Here is a tiny trained network, its code and every weight. The questions are about switching its units off for an input and a class, where a switched-off unit gives its printed mean instead of its output.

import numpy as np


def w(rows, s, z=0):
    codes = np.array(rows[::2]) - 128.0
    scale = np.full(codes.shape[1], s)
    scale[-1] = z or s
    return codes * scale


def norm(h):
    return h / np.sqrt((h * h).mean(-1, keepdims=True) + 1e-5)


def f(y):
    return y / 2 * (1 + np.tanh(0.7978845608 * (y + 0.044715 * y**3)))


def log_softmax(a):
    a = a - a.max(-1, keepdims=True)
    return a - np.log(np.exp(a).sum(-1, keepdims=True))


def net(x, mask):
    res = np.array(x, float).reshape(1, 2) / 4 @ E
    u = 0
    for l in range(2):
        y = f(norm(res) @ A[l][:, :-1].T + A[l][:, -1])
        res = res + np.where(mask[u : u + 5], y, B[l][:, -1]) @ B[l][:, :-1]
        u += 5
    return log_softmax(norm(res)[-1] @ U[:, :-1].T + U[:, -1])


A, B = {}, {}
E = w([
[65,112,96,141,140,148,67,57,98],'x0',
[254,161,83,109,129,200,177,118,120],'x1',
],0.0098)
A[0] = w([
[78,77,157,182,254,128,14,121,153,216],'0.n0',
[100,58,127,196,109,83,130,157,127,161],'0.n1',
[103,85,92,132,148,169,84,63,119,9],'0.n2',
[104,85,85,128,103,166,47,109,53,4],'0.n3',
[154,144,139,112,48,107,127,166,187,44],'0.n4',
],0.0089,0.003)
B[0] = w([
[189,70,82,129,96,118,173,120,156,254],'0.n0',
[192,80,16,79,155,136,131,135,72,197],'0.n1',
[109,210,176,203,50,69,195,93,20,183],'0.n2',
[169,211,225,26,32,219,24,75,105,185],'0.n3',
[1,219,220,190,85,175,97,83,79,161],'0.n4',
],0.0068,0.0092)
A[1] = w([
[157,60,7,63,124,101,204,115,147,252],'1.n0',
[72,119,105,138,159,190,145,124,137,178],'1.n1',
[125,187,162,151,176,122,169,147,201,104],'1.n2',
[108,122,94,140,143,133,65,76,146,194],'1.n3',
[126,199,111,97,130,197,114,111,118,73],'1.n4',
],0.011,0.0018)
B[1] = w([
[81,92,141,121,248,125,166,96,162,252],'1.n0',
[38,63,41,129,134,236,33,61,194,120],'1.n1',
[91,112,99,137,40,129,125,88,114,158],'1.n2',
[96,172,129,171,97,2,9,162,129,144],'1.n3',
[147,139,119,71,241,114,109,130,180,183],'1.n4',
],0.0096,0.012)
U = w([
[136,129,51,160,254,78,93,195,161,254],'0',
[102,204,185,188,28,107,118,191,50,119],'1',
[22,151,147,129,191,182,170,87,115,2],'2',
],0.0078,0.003)

Each question gives the input, the list of numbers given to net, and the class t.
The units are the neurons (one row each of A and B). Each row of codes is followed by its name. A weight is (code - 128) times the scale printed after its matrix; where a second scale follows, it is the last column's (A, B and U).
mask holds one flag per neuron, layer by layer. A switched-off neuron (its flag False) gives its mean, the last column of its row in B, instead of its output. The means were averaged over made-up inputs and are rounded, as every weight is.
A unit's drop is (log p(t) with every unit on - log p(t) with that unit switched off) / (log p(t) with every unit on - log p(t) with every unit switched off).
The circuit of an input: a set's keep is (log p(t) with only the set's units on - log p(t) with every unit switched off) / (log p(t) with every unit on - log p(t) with every unit switched off). Starting from all 10 units, units are removed one at a time, each time the one whose removal leaves the highest keep (on an exact tie, the one counted first), for as long as the keep stays at least 0.8.
units of the circuit, in order: the units of the circuit, biggest drop first
most important unit: the unit with the biggest drop
k most important neurons: the k neurons with the biggest drops, biggest first
top k neurons in layer l: the k neurons of layer l with the biggest drops, biggest first
drop when u is switched off: that unit's drop, to one decimal
input [5,3], class 1: units of the circuit, in order : [1.n0; 0.n2]
input [-6,-5], class 1: units of the circuit, in order : [1.n0]
input [5,1], class 1: 2 most important neurons : [1.n0; 0.n2]
input [-2,0], class 2: 3 most important neurons : [0.n4; 0.n2; 0.n0]
input [-8,4], class 1: top 2 neurons in layer 0 : [0.n1; 0.n4]
input [-2,1], class 2: 2 most important neurons : [0.n0; 0.n4]
input [6,4], class 1: 2 most important neurons : [1.n0; 0.n2]
input [-5,2], class 1: top 2 neurons in layer 1 : [1.n0; 1.n2]
input [-4,-1], class 1: 2 most important neurons : [1.n0; 0.n3]
input [5,-3], class 1: 2 most important neurons : [0.n3; 0.n2]
input [-8,-3], class 1: drop when 1.n0 is switched off : 0.3
input [4,2], class 1: drop when 0.n2 is switched off : 0.2
input [-8,-2], class 1: drop when 1.n0 is switched off : 0.2
input [-5,-2], class 1: most important unit : 1.n0
